Below is a small trained network, with its code and all its weights. Each question gives an input and a class and asks what happens when units are switched off, that is, made to give their printed mean instead of their output.

import numpy as np


def w(rows, s, z=0):
    codes = np.array(rows[::2]) - 128.0
    scale = np.full(codes.shape[1], s)
    scale[-1] = z or s
    return codes * scale


def norm(h):
    return h / np.sqrt((h * h).mean(-1, keepdims=True) + 1e-5)


def f(y):
    return y / 2 * (1 + np.tanh(0.7978845608 * (y + 0.044715 * y**3)))


def log_softmax(a):
    a = a - a.max(-1, keepdims=True)
    return a - np.log(np.exp(a).sum(-1, keepdims=True))


def net(x, mask):
    res = np.array(x, float).reshape(1, 3) / 4 @ E
    u = 0
    for l in range(2):
        y = f(norm(res) @ A[l][:, :-1].T + A[l][:, -1])
        res = res + np.where(mask[u : u + 6], y, B[l][:, -1]) @ B[l][:, :-1]
        u += 6
    return log_softmax(norm(res)[-1] @ U[:, :-1].T + U[:, -1])


A, B = {}, {}
E = w([
[165,89,122,76,254,233,47],'x0',
[91,208,64,224,39,218,18],'x1',
[6,59,105,193,151,162,197],'x2',
],0.0093)
A[0] = w([
[133,193,65,137,76,142,79,5],'0.n0',
[83,153,81,129,163,184,89,245],'0.n1',
[203,97,122,172,113,127,96,77],'0.n2',
[89,136,149,133,88,115,177,145],'0.n3',
[255,156,117,168,103,64,121,34],'0.n4',
[156,109,114,46,215,70,192,52],'0.n5',
],0.0096,0.0026)
B[0] = w([
[126,137,248,202,138,114,89,210],'0.n0',
[135,106,186,188,92,101,74,248],'0.n1',
[111,151,140,91,96,163,165,141],'0.n2',
[180,90,82,172,137,148,95,187],'0.n3',
[54,115,154,13,86,182,152,189],'0.n4',
[128,132,237,199,62,149,80,255],'0.n5',
],0.014,0.0058)
A[1] = w([
[156,79,218,95,195,48,209,11],'1.n0',
[143,102,188,133,205,199,81,242],'1.n1',
[102,206,121,145,47,14,187,142],'1.n2',
[7,85,131,188,169,110,193,166],'1.n3',
[184,242,156,74,127,44,116,3],'1.n4',
[223,86,83,157,155,15,61,172],'1.n5',
],0.017,0.0037)
B[1] = w([
[100,164,90,251,115,169,30,175],'1.n0',
[140,105,69,103,146,102,201,250],'1.n1',
[174,53,72,130,246,141,171,183],'1.n2',
[155,190,149,4,83,135,85,196],'1.n3',
[98,180,57,71,67,142,54,145],'1.n4',
[104,92,150,136,139,119,200,152],'1.n5',
],0.015,0.017)
U = w([
[139,119,173,228,87,167,32,181],'0',
[139,157,100,8,63,154,71,176],'1',
[175,63,54,114,193,125,168,226],'2',
[116,97,205,106,67,69,227,206],'3',
[56,203,141,126,192,73,134,8],'4',
[72,182,127,127,170,123,135,28],'5',
[52,197,130,127,184,58,125,2],'6',
[63,213,136,136,181,102,152,9],'7',
],0.015,0.0056)

Each question gives the input, the list of numbers given to net, and the class t.
The units are the neurons (one row each of A and B). Each row of codes is followed by its name. A weight is (code - 128) times the scale printed after its matrix; where a second scale follows, it is the last column's (A, B and U).
mask holds one flag per neuron, layer by layer. A switched-off neuron (its flag False) gives its mean, the last column of its row in B, instead of its output. The means were averaged over made-up inputs and are rounded, as every weight is.
A unit's drop is (log p(t) with every unit on - log p(t) with that unit switched off) / (log p(t) with every unit on - log p(t) with every unit switched off).
The circuit of an input: a set's keep is (log p(t) with only the set's units on - log p(t) with every unit switched off) / (log p(t) with every unit on - log p(t) with every unit switched off). Starting from all 12 units, units are removed one at a time, each time the one whose removal leaves the highest keep (on an exact tie, the one counted first), for as long as the keep stays at least 0.8.
units of the circuit, in order: the units of the circuit, biggest drop first
most important unit: the unit with the biggest drop
top k neurons: the k neurons with the biggest drops, biggest first
top k neurons in layer l: the k neurons of layer l with the biggest drops, biggest first
input [7,5,5], class 2: top 3 neurons	(1.n1, 0.n5, 1.n0)
input [1,-1,0], class 3: most important unit	1.n0
input [8,7,-6], class 2: units of the circuit, in order	(1.n1, 1.n3)
input [0,6,7], class 1: top 2 neurons	(1.n3, 0.n5)
input [-7,6,0], class 2: top 4 neurons	(1.n2, 0.n5, 1.n0, 0.n1)
input [2,-3,1], class 3: top 4 neurons in layer 1	(1.n1, 1.n0, 1.n2, 1.n4)
input [-6,5,5], class 2: top 2 neurons in layer 1	(1.n2, 1.n0)
input [3,3,2], class 3: top 2 neurons in layer 1	(1.n0, 1.n2)
input [6,-7,-7], class 0: top 3 neurons	(1.n0, 1.n3, 0.n5)
input [2,-2,-2], class 3: units of the circuit, in order	(0.n5, 1.n0)
input [-2,2,2], class 3: top 3 neurons in layer 1	(1.n5, 1.n0, 1.n2)
input [-4,3,4], class 1: top 3 neurons	(1.n3, 0.n5, 1.n1)
input [5,-3,7], class 1: top 2 neurons in layer 1	(1.n3, 1.n2)
input [3,4,6], class 1: most important unit	1.n3
input [-7,5,-1], class 2: top 2 neurons in layer 1	(1.n2, 1.n0)
input [-6,-3,-4], class 2: top 2 neurons	(1.n2, 1.n3)
input [-4,2,3], class 2: top 2 neurons in layer 1	(1.n2, 1.n5)
input [-6,5,-1], class 2: top 4 neurons	(1.n2, 0.n5, 1.n0, 0.n1)
input [-4,-2,3], class 2: top 4 neurons in layer 0	(0.n4, 0.n0, 0.n1, 0.n5)
input [-4,-5,5], class 0: top 3 neurons	(1.n0, 1.n1, 0.n4)
input [-2,3,3], class 3: top 2 neurons	(1.n0, 1.n5)
input [6,-8,5], class 0: top 2 neurons in layer 1	(1.n0, 1.n2)
input [1,6,8], class 1: top 2 neurons in layer 1	(1.n3, 1.n0)
